Below are the code and all the weights of a small trained network. Each question names an input and a class and asks about switching units off, where a switched-off unit gives its printed mean instead of its output.

import numpy as np


def w(rows, s, z=0):
    codes = np.array(rows[::2]) - 128.0
    scale = np.full(codes.shape[1], s)
    scale[-1] = z or s
    return codes * scale


def f(y):
    return np.maximum(y, 0)


def log_softmax(a):
    a = a - a.max(-1, keepdims=True)
    return a - np.log(np.exp(a).sum(-1, keepdims=True))


def net(x, mask):
    res = np.array(x, float).reshape(1, 3) / 4 @ E
    y = f(res @ A[0][:, :-1].T + A[0][:, -1])
    res = res + np.where(mask, y, B[0][:, -1]) @ B[0][:, :-1]
    return log_softmax(res[-1] @ U[:, :-1].T + U[:, -1])


A, B = {}, {}
E = w([
[185,3,163,67,206,228,162],'x0',
[43,59,14,192,131,130,236],'x1',
[189,126,224,216,39,169,220],'x2',
],0.0067)
A[0] = w([
[58,77,55,175,117,124,153,119],'n0',
[197,3,146,81,252,217,145,98],'n1',
[85,133,80,44,219,91,85,95],'n2',
[57,105,53,207,134,164,193,88],'n3',
[174,118,205,208,61,145,199,105],'n4',
[74,89,25,177,116,99,211,78],'n5',
[62,72,53,205,119,136,185,94],'n6',
[94,122,71,76,226,73,65,100],'n7',
[105,213,104,154,58,57,132,137],'n8',
[204,194,196,58,143,128,87,102],'n9',
[125,144,130,137,111,47,134,246],'n10',
[145,120,211,158,33,160,201,127],'n11',
[151,186,235,83,129,108,23,84],'n12',
[57,122,88,76,211,100,68,142],'n13',
[88,76,75,161,112,125,167,177],'n14',
[240,209,207,102,89,165,98,107],'n15',
[171,21,179,72,174,239,170,97],'n16',
[195,190,232,53,100,111,64,110],'n17',
[173,97,205,211,18,148,183,102],'n18',
[200,22,139,83,215,225,155,110],'n19',
[99,211,103,194,33,23,107,97],'n20',
[148,154,189,204,68,205,187,115],'n21',
[181,153,153,101,143,120,17,111],'n22',
[111,87,74,178,163,177,177,106],'n23',
[194,115,183,220,59,137,186,114],'n24',
[80,224,92,203,47,23,79,81],'n25',
[167,163,163,65,117,132,58,144],'n26',
],0.0059,0.011)
B[0] = w([
[125,136,111,111,104,186,164,172],'n0',
[164,216,152,182,200,68,152,210],'n1',
[63,90,59,93,134,70,56,169],'n2',
[108,178,81,99,95,185,186,167],'n3',
[57,111,73,102,129,86,57,186],'n4',
[114,197,75,111,94,181,176,167],'n5',
[124,172,90,102,106,183,168,171],'n6',
[58,81,63,83,130,73,57,172],'n7',
[178,171,174,187,190,102,152,183],'n8',
[119,184,92,108,103,184,182,174],'n9',
[221,6,254,133,78,137,131,255],'n10',
[67,86,93,88,119,78,53,193],'n11',
[113,208,70,98,105,175,185,174],'n12',
[85,65,118,94,101,89,61,190],'n13',
[157,122,163,104,100,182,148,200],'n14',
[110,153,84,111,97,167,155,187],'n15',
[148,197,149,181,207,68,154,199],'n16',
[117,160,96,101,99,176,172,192],'n17',
[69,103,68,100,136,83,73,190],'n18',
[171,196,160,188,191,78,153,207],'n19',
[171,219,154,212,218,67,159,180],'n20',
[74,94,63,74,136,86,59,185],'n21',
[118,163,76,94,88,169,170,168],'n22',
[122,151,108,129,122,170,168,163],'n23',
[67,103,69,92,125,81,49,188],'n24',
[154,240,144,195,192,75,142,179],'n25',
[124,127,116,108,86,176,159,183],'n26',
],0.0075,0.0098)
U = w([
[172,171,175,197,199,69,142,70],'0',
[63,79,94,99,114,81,40,91],'1',
[126,150,109,111,73,244,184,85],'2',
[202,23,252,134,80,151,114,254],'3',
],0.014,0.0074)

Each question gives the input, the list of numbers given to net, and the class t.
The units are the neurons (one row each of A and B). Each row of codes is followed by its name. A weight is (code - 128) times the scale printed after its matrix; where a second scale follows, it is the last column's (A, B and U).
mask holds one flag per neuron, in row order. A switched-off neuron (its flag False) gives its mean, the last column of its row in B, instead of its output. The means were averaged over made-up inputs and are rounded, as every weight is.
A unit's drop is (log p(t) with every unit on - log p(t) with that unit switched off) / (log p(t) with every unit on - log p(t) with every unit switched off).
The circuit of an input: a set's keep is (log p(t) with only the set's units on - log p(t) with every unit switched off) / (log p(t) with every unit on - log p(t) with every unit switched off). Starting from the 12 units with the biggest drops (on a tie, the unit counted first), units are removed one at a time, each time the one whose removal leaves the highest keep (on an exact tie, the one counted first), for as long as the keep stays at least 0.8.
units of the circuit, in order: the units of the circuit, biggest drop first
k most important neurons: the k neurons with the biggest drops, biggest first
drop when u is switched off: that unit's drop, to one decimal
input [-8,-7,-4], class 0: 3 most important neurons => (n20, n25, n8)
input [8,-6,-3], class 0: units of the circuit, in order => (n1)
input [-4,-3,-4], class 0: 2 most important neurons => (n25, n11)
input [-8,6,0], class 0: 2 most important neurons => (n20, n25)
input [-7,7,-2], class 0: 2 most important neurons => (n20, n25)
input [-6,8,1], class 2: 2 most important neurons => (n5, n3)
input [6,-1,-6], class 0: 2 most important neurons => (n1, n19)
input [-4,3,-2], class 0: 3 most important neurons => (n25, n20, n8)
input [-3,0,3], class 3: drop when n10 is switched off => 0.2
input [-8,-3,-6], class 0: drop when n25 is switched off => 0.1
input [7,5,8], class 1: drop when n24 is switched off => 0.3
input [8,4,-6], class 0: drop when n1 is switched off => 0.1
